Below is a small trained network, with its code and all its weights. Each question gives an input and a class and asks what happens when units are switched off, that is, made to give their printed mean instead of their output.

import numpy as np


def w(rows, s, z=0):
    codes = np.array(rows[::2]) - 128.0
    scale = np.full(codes.shape[1], s)
    scale[-1] = z or s
    return codes * scale


def norm(h):
    return h / np.sqrt((h * h).mean(-1, keepdims=True) + 1e-5)


def f(y):
    return y / 2 * (1 + np.tanh(0.7978845608 * (y + 0.044715 * y**3)))


def log_softmax(a):
    a = a - a.max(-1, keepdims=True)
    return a - np.log(np.exp(a).sum(-1, keepdims=True))


def net(x, mask):
    res = np.array(x, float).reshape(1, 7) / 4 @ E
    u = 0
    for l in range(2):
        y = f(norm(res) @ A[l][:, :-1].T + A[l][:, -1])
        res = res + np.where(mask[u : u + 11], y, B[l][:, -1]) @ B[l][:, :-1]
        u += 11
    return log_softmax(norm(res)[-1] @ U[:, :-1].T + U[:, -1])


A, B = {}, {}
E = w([
[128,116,126,211,202,158,129,45],'x0',
[145,95,254,202,146,156,54,62],'x1',
[104,72,105,101,169,187,115,116],'x2',
[166,105,157,152,68,157,80,172],'x3',
[164,139,196,101,117,154,206,155],'x4',
[95,193,146,148,165,154,120,136],'x5',
[188,178,86,145,148,143,103,122],'x6',
],0.0037)
A[0] = w([
[120,140,116,110,126,96,111,96,44],'L0N0',
[119,116,231,127,79,84,231,158,73],'L0N1',
[65,156,196,172,177,168,108,82,97],'L0N2',
[104,143,106,108,148,146,187,77,36],'L0N3',
[83,22,188,71,21,127,168,176,6],'L0N4',
[37,65,144,75,177,141,170,113,84],'L0N5',
[236,179,109,89,141,109,155,107,22],'L0N6',
[119,203,101,131,172,147,148,106,16],'L0N7',
[134,129,104,140,171,57,89,133,19],'L0N8',
[164,134,167,3,97,67,71,141,109],'L0N9',
[41,139,226,93,95,147,135,168,102],'L0N10',
],0.0058,0.0018)
B[0] = w([
[95,188,110,200,167,103,101,181,116],'L0N0',
[133,183,168,172,95,110,46,137,227],'L0N1',
[202,19,94,114,89,200,193,137,225],'L0N2',
[85,198,143,129,212,133,127,161,150],'L0N3',
[115,83,109,137,235,136,238,115,255],'L0N4',
[107,93,69,150,255,109,125,91,202],'L0N5',
[132,23,105,183,101,139,202,154,147],'L0N6',
[144,37,120,80,110,53,212,116,152],'L0N7',
[43,136,145,117,87,112,135,113,128],'L0N8',
[181,148,140,138,158,236,136,118,214],'L0N9',
[141,154,159,35,183,101,76,72,202],'L0N10',
],0.0058,0.0028)
A[1] = w([
[62,111,99,48,123,145,106,215,136],'L1N0',
[200,161,123,133,52,105,223,197,55],'L1N1',
[124,43,88,146,85,164,71,138,172],'L1N2',
[137,166,213,91,172,135,158,129,191],'L1N3',
[188,83,86,168,121,208,13,109,249],'L1N4',
[46,171,113,143,67,69,80,104,118],'L1N5',
[89,131,89,146,116,36,58,131,41],'L1N6',
[169,62,254,236,113,146,90,63,182],'L1N7',
[96,97,148,202,202,108,117,128,209],'L1N8',
[93,208,236,56,129,104,103,172,179],'L1N9',
[117,171,104,179,130,184,178,86,77],'L1N10',
],0.0072,0.0014)
B[1] = w([
[234,122,165,158,137,156,140,72,156],'L1N0',
[122,108,87,74,243,170,159,102,180],'L1N1',
[153,217,153,135,127,104,82,101,171],'L1N2',
[162,167,32,181,32,128,119,88,179],'L1N3',
[165,140,168,150,34,116,118,79,221],'L1N4',
[84,114,85,156,60,15,166,82,135],'L1N5',
[46,150,251,175,80,150,239,117,140],'L1N6',
[194,176,140,126,70,158,1,114,255],'L1N7',
[228,180,105,67,86,182,195,218,180],'L1N8',
[234,94,141,135,109,176,89,65,167],'L1N9',
[129,110,145,53,200,119,90,132,146],'L1N10',
],0.0067,0.0068)
U = w([
[137,94,52,91,233,150,205,156,186],'0',
[22,85,158,144,142,105,68,232,3],'1',
[1,134,130,185,82,32,166,144,103],'2',
[219,143,145,146,70,169,32,103,188],'3',
],0.0078,0.0034)

Each question gives the input, the list of numbers given to net, and the class t.
The units are the neurons (one row each of A and B). Each row of codes is followed by its name. A weight is (code - 128) times the scale printed after its matrix; where a second scale follows, it is the last column's (A, B and U).
mask holds one flag per neuron, layer by layer. A switched-off neuron (its flag False) gives its mean, the last column of its row in B, instead of its output. The means were averaged over made-up inputs and are rounded, as every weight is.
A unit's drop is (log p(t) with every unit on - log p(t) with that unit switched off) / (log p(t) with every unit on - log p(t) with every unit switched off).
The circuit of an input: a set's keep is (log p(t) with only the set's units on - log p(t) with every unit switched off) / (log p(t) with every unit on - log p(t) with every unit switched off). Starting from the 12 units with the biggest drops (on a tie, the unit counted first), units are removed one at a time, each time the one whose removal leaves the highest keep (on an exact tie, the one counted first), for as long as the keep stays at least 0.8.
units of the circuit, in order: the units of the circuit, biggest drop first
most important unit: the unit with the biggest drop
k most important neurons: the k neurons with the biggest drops, biggest first
k most important neurons of layer l: the k neurons of layer l with the biggest drops, biggest first
drop of u: that unit's drop, to one decimal
input [3,-3,5,8,2,-6,-2], class 0: units of the circuit, in order : (L0N4; L1N7)
input [-8,2,-6,-1,-4,7,8], class 0: 3 most important neurons of layer 1 : (L1N1; L1N7; L1N4)
input [8,0,8,-8,2,-2,7], class 0: most important unit : L1N7
input [-8,0,6,7,-4,1,-6], class 0: 2 most important neurons : (L0N4; L1N7)
input [5,-8,-7,-4,2,-1,-8], class 2: units of the circuit, in order : (L0N2; L0N1; L0N9; L1N5)
input [-7,-5,-6,-3,-5,1,-3], class 0: 3 most important neurons : (L1N7; L1N1; L0N9)
input [2,-6,-5,-3,-4,-1,2], class 2: 2 most important neurons : (L0N2; L0N4)
input [3,-6,-8,6,2,0,-7], class 0: 3 most important neurons of layer 0 : (L0N4; L0N3; L0N8)
input [-6,2,-7,-2,-7,6,3], class 2: 3 most important neurons : (L1N5; L1N7; L1N6)
input [-5,1,4,-7,-7,-3,4], class 2: 2 most important neurons of layer 0 : (L0N4; L0N2)
input [4,-3,-1,-5,1,3,-8], class 0: drop of L0N2 : 0.0
input [5,-8,-1,-3,-6,-3,2], class 2: drop of L0N9 : 0.1
input [-7,-4,6,1,0,-7,7], class 0: drop of L1N7 : 0.4
input [0,-4,8,6,-3,-3,-8], class 0: units of the circuit, in order : (L0N4)
